Below are the code and all the weights of a small trained network. Each question names an input and a target symbol and asks about switching units off, where a switched-off unit gives its printed mean instead of its output.

import numpy as np


def w(rows, s, z=0):
    codes = np.array(rows[::2]) - 128.0
    scale = np.full(codes.shape[1], s)
    scale[-1] = z or s
    return codes * scale


def norm(h):
    return h / np.sqrt((h * h).mean(-1, keepdims=True) + 1e-5)


def f(y):
    return np.maximum(y, 0)


def softmax(a):
    e = np.exp(a - a.max(-1, keepdims=True))
    return e / e.sum(-1, keepdims=True)


def log_softmax(a):
    a = a - a.max(-1, keepdims=True)
    return a - np.log(np.exp(a).sum(-1, keepdims=True))


def net(x, mask):
    ids = ['βθλξπω'.index(c) for c in x.split()]
    T = len(ids)
    res = E[ids] + P[:T]
    u = 0
    for l in range(2):
        q, k, v = (norm(res) @ M[l].T for M in (Q, K, V))
        z = softmax(np.where(np.tri(T) > 0, q @ k.T / 3**0.5, -1e9)) @ v
        res = res + np.where(mask[u], z, O[l][:, -1]) @ O[l][:, :-1]
        u += 1
        y = f(norm(res) @ A[l][:, :-1].T + A[l][:, -1])
        res = res + np.where(mask[u : u + 4], y, B[l][:, -1]) @ B[l][:, :-1]
        u += 4
    return log_softmax(norm(res)[-1] @ U[:, :-1].T + U[:, -1])


Q, K, V, O, A, B = {}, {}, {}, {}, {}, {}
E = w([
[136,128,110],'β',
[161,80,98],'θ',
[127,111,131],'λ',
[223,198,167],'ξ',
[247,147,61],'π',
[172,91,153],'ω',
],0.016)
P = w([
[87,107,71],'0',
[138,1,110],'1',
[123,90,246],'2',
[48,173,67],'3',
[133,16,110],'4',
[111,100,240],'5',
[52,181,78],'6',
[136,18,108],'7',
[90,131,248],'8',
],0.0078)
Q[0] = w([
[28,249,24],'0.h0',
[177,208,255],'0.h0',
[89,39,161],'0.h0',
],0.0071)
K[0] = w([
[16,155,151],'0.h0',
[100,178,224],'0.h0',
[209,254,71],'0.h0',
],0.007)
V[0] = w([
[166,155,165],'0.h0',
[165,34,125],'0.h0',
[243,140,2],'0.h0',
],0.0051)
O[0] = w([
[89,164,82,130],'0.h0',
[21,226,119,229],'0.h0',
[102,253,106,254],'0.h0',
],0.0058,0.0043)
A[0] = w([
[76,98,165,2],'0.n0',
[244,146,100,163],'0.n1',
[106,181,100,45],'0.n2',
[69,81,200,167],'0.n3',
],0.011,0.0019)
B[0] = w([
[160,242,169,158],'0.n0',
[2,203,178,254],'0.n1',
[187,166,170,184],'0.n2',
[146,178,161,217],'0.n3',
],0.01,0.0049)
Q[1] = w([
[223,81,151],'1.h0',
[178,3,190],'1.h0',
[76,156,177],'1.h0',
],0.014)
K[1] = w([
[166,67,140],'1.h0',
[137,1,199],'1.h0',
[45,111,157],'1.h0',
],0.0073)
V[1] = w([
[183,3,98],'1.h0',
[98,252,47],'1.h0',
[114,149,166],'1.h0',
],0.0069)
O[1] = w([
[193,51,45,2],'1.h0',
[27,2,128,235],'1.h0',
[223,28,120,154],'1.h0',
],0.0064,0.0082)
A[1] = w([
[69,222,1,254],'1.n0',
[225,151,104,77],'1.n1',
[31,164,193,157],'1.n2',
[102,206,155,116],'1.n3',
],0.0088,0.0045)
B[1] = w([
[254,18,214,180],'1.n0',
[58,117,25,132],'1.n1',
[126,172,52,251],'1.n2',
[165,81,40,188],'1.n3',
],0.0085,0.012)
U = w([
[184,72,111,182],'β',
[155,85,59,111],'θ',
[251,176,50,66],'λ',
[154,175,2,3],'ξ',
[2,108,113,117],'π',
[165,181,211,204],'ω',
],0.011,0.0033)

Each question gives the input, a string of symbols that net reads in full, and the target symbol t.
The units are the heads (3 rows each of Q, K, V and O) and the neurons (one row each of A and B). Each row of codes is followed by its name. A weight is (code - 128) times the scale printed after its matrix; where a second scale follows, it is the last column's (O, A, B and U).
mask holds one flag per unit, layer by layer, with each layer's heads first. A switched-off unit (its flag False) gives its mean, the last column of its rows in O or B, instead of its output. The means were averaged over made-up inputs and are rounded, as every weight is.
A unit's drop is (log p(t) with every unit on - log p(t) with that unit switched off) / (log p(t) with every unit on - log p(t) with every unit switched off).
The circuit of an input: a set's keep is (log p(t) with only the set's units on - log p(t) with every unit switched off) / (log p(t) with every unit on - log p(t) with every unit switched off). Starting from all 10 units, units are removed one at a time, each time the one whose removal leaves the highest keep (on an exact tie, the one counted first), for as long as the keep stays at least 0.8.
circuit, biggest first: the units of the circuit, biggest drop first
k most important neurons: the k neurons with the biggest drops, biggest first
top k neurons in layer l: the k neurons of layer l with the biggest drops, biggest first
drop of u: that unit's drop, to one decimal
input ω λ ω ω, target ξ: circuit, biggest first	0.n2, 0.n1, 1.n0, 0.n3
input ω ξ β ω β ξ β, target λ: 2 most important neurons	0.n2, 0.n1
input π λ θ θ θ λ β, target θ: circuit, biggest first	0.n1, 1.n0, 1.h0
input λ θ ω β ω, target λ: circuit, biggest first	1.h0
input ξ λ θ, target ξ: 2 most important neurons	1.n0, 0.n2
input ω β ξ ω β ω β ω, target λ: circuit, biggest first	1.h0, 0.n1, 0.h0
input θ ξ θ, target ξ: 2 most important neurons	1.n0, 0.n1
input ω λ π ξ ω θ θ, target β: 3 most important neurons	1.n0, 0.n1, 0.n3
input π λ ξ ω, target ξ: top 2 neurons in layer 1	1.n2, 1.n3
input λ λ θ ω λ, target ξ: 2 most important neurons	0.n1, 0.n3
input λ λ θ π θ β θ, target θ: top 2 neurons in layer 0	0.n1, 0.n2
input ω ω θ ω λ, target ξ: drop of 0.h0	-0.1
input θ π π ξ ω π ξ ξ, target π: drop of 0.n3	0.1
input π π λ π π β β ω, target π: drop of 0.h0	0.2
